Here is a tiny trained network, its code and every weight. The questions are about switching its units off for an input and a class, where a switched-off unit gives its printed mean instead of its output.

import numpy as np


def w(rows, s, z=0):
    codes = np.array(rows[::2]) - 128.0
    scale = np.full(codes.shape[1], s)
    scale[-1] = z or s
    return codes * scale


def norm(h):
    return h / np.sqrt((h * h).mean(-1, keepdims=True) + 1e-5)


def f(y):
    return np.maximum(y, 0)


def log_softmax(a):
    a = a - a.max(-1, keepdims=True)
    return a - np.log(np.exp(a).sum(-1, keepdims=True))


def net(x, mask):
    res = np.array(x, float).reshape(1, 4) / 4 @ E
    u = 0
    for l in range(4):
        y = f(norm(res) @ A[l][:, :-1].T + A[l][:, -1])
        res = res + np.where(mask[u : u + 3], y, B[l][:, -1]) @ B[l][:, :-1]
        u += 3
    return log_softmax(norm(res)[-1] @ U[:, :-1].T + U[:, -1])


A, B = {}, {}
E = w([
[3,37,49,231,197,150,149,80,160,116,143],'x0',
[168,81,91,31,155,180,182,71,19,68,170],'x1',
[29,205,235,176,147,143,79,107,163,200,145],'x2',
[166,76,123,57,111,20,90,94,201,97,107],'x3',
],0.0065)
A[0] = w([
[166,152,234,93,87,181,172,221,137,69,197,44],'0.n1',
[127,226,86,195,162,167,221,11,129,199,252,19],'0.n2',
[53,70,101,175,139,38,56,149,63,173,44,251],'0.n3',
],0.0033,0.0019)
B[0] = w([
[141,173,184,123,116,67,157,158,113,139,43,205],'0.n1',
[176,30,147,105,187,87,95,209,254,149,187,201],'0.n2',
[126,121,138,234,80,191,97,139,129,85,108,252],'0.n3',
],0.008,0.0028)
A[1] = w([
[185,88,159,109,185,61,143,95,83,95,155,57],'1.n1',
[112,173,73,23,142,163,164,87,112,100,110,6],'1.n2',
[156,119,86,3,111,169,84,90,71,145,152,43],'1.n3',
],0.0068,0.0026)
B[1] = w([
[139,44,114,127,129,43,167,122,31,110,28,225],'1.n1',
[188,91,146,98,251,37,140,98,99,109,120,207],'1.n2',
[86,101,197,62,120,117,185,59,82,132,93,254],'1.n3',
],0.011,0.0039)
A[2] = w([
[179,124,160,40,104,129,124,89,130,110,129,2],'2.n1',
[193,255,129,109,121,194,113,177,165,226,68,148],'2.n2',
[197,149,194,91,160,124,130,77,99,67,108,89],'2.n3',
],0.0064,0.0032)
B[2] = w([
[97,78,150,117,113,125,145,102,85,168,171,187],'2.n1',
[155,193,126,172,102,39,86,190,44,136,247,254],'2.n2',
[229,74,174,136,146,74,179,124,112,112,134,245],'2.n3',
],0.012,0.005)
A[3] = w([
[112,88,192,44,35,160,153,87,98,64,95,3],'3.n1',
[2,87,171,171,222,179,92,151,161,166,170,216],'3.n2',
[210,102,32,63,41,87,75,115,192,42,30,86],'3.n3',
],0.0062,0.0023)
B[3] = w([
[192,125,157,148,165,170,203,11,151,144,39,191],'3.n1',
[64,125,98,163,144,192,172,85,186,158,35,255],'3.n2',
[120,190,99,6,159,212,83,131,127,75,203,196],'3.n3',
],0.013,0.0059)
U = w([
[70,77,61,205,189,199,198,87,177,186,59,131],'0',
[139,165,11,44,153,172,39,133,145,56,157,16],'1',
[194,178,166,139,77,45,101,199,69,179,191,236],'2',
[203,53,158,58,179,90,199,70,61,116,60,254],'3',
[89,205,166,202,88,97,65,109,169,161,113,55],'4',
],0.011,0.0035)

Each question gives the input, the list of numbers given to net, and the class t.
The units are the neurons (one row each of A and B). Each row of codes is followed by its name. A weight is (code - 128) times the scale printed after its matrix; where a second scale follows, it is the last column's (A, B and U).
mask holds one flag per neuron, layer by layer. A switched-off neuron (its flag False) gives its mean, the last column of its row in B, instead of its output. The means were averaged over made-up inputs and are rounded, as every weight is.
A unit's drop is (log p(t) with every unit on - log p(t) with that unit switched off) / (log p(t) with every unit on - log p(t) with every unit switched off).
unit that matters most: the unit with the biggest drop
top k neurons: the k neurons with the biggest drops, biggest first
k most important neurons of layer l: the k neurons of layer l with the biggest drops, biggest first
drop of u: that unit's drop, to one decimal
input [-3,-7,-7,6], class 1: unit that matters most => 3.n3
input [4,1,2,8], class 1: top 3 neurons => (3.n3; 1.n3; 2.n1)
input [3,1,-7,-7], class 0: top 4 neurons => (2.n2; 2.n3; 1.n1; 3.n3)
input [0,-4,3,7], class 4: top 2 neurons => (1.n1; 1.n2)
input [-2,-5,6,-2], class 2: top 2 neurons => (2.n2; 1.n3)
input [7,8,1,-1], class 0: top 2 neurons => (0.n2; 2.n3)
input [0,2,7,-3], class 0: 2 most important neurons of layer 0 => (0.n2; 0.n1)
input [-3,-3,8,-2], class 2: top 2 neurons => (2.n2; 1.n3)
input [-1,0,3,-7], class 2: drop of 2.n2 => 2.6
input [0,-8,-4,7], class 1: drop of 3.n3 => 0.2
input [-4,-3,8,-1], class 2: drop of 3.n2 => 0.1
input [-2,-7,-2,-3], class 2: drop of 2.n2 => 0.2
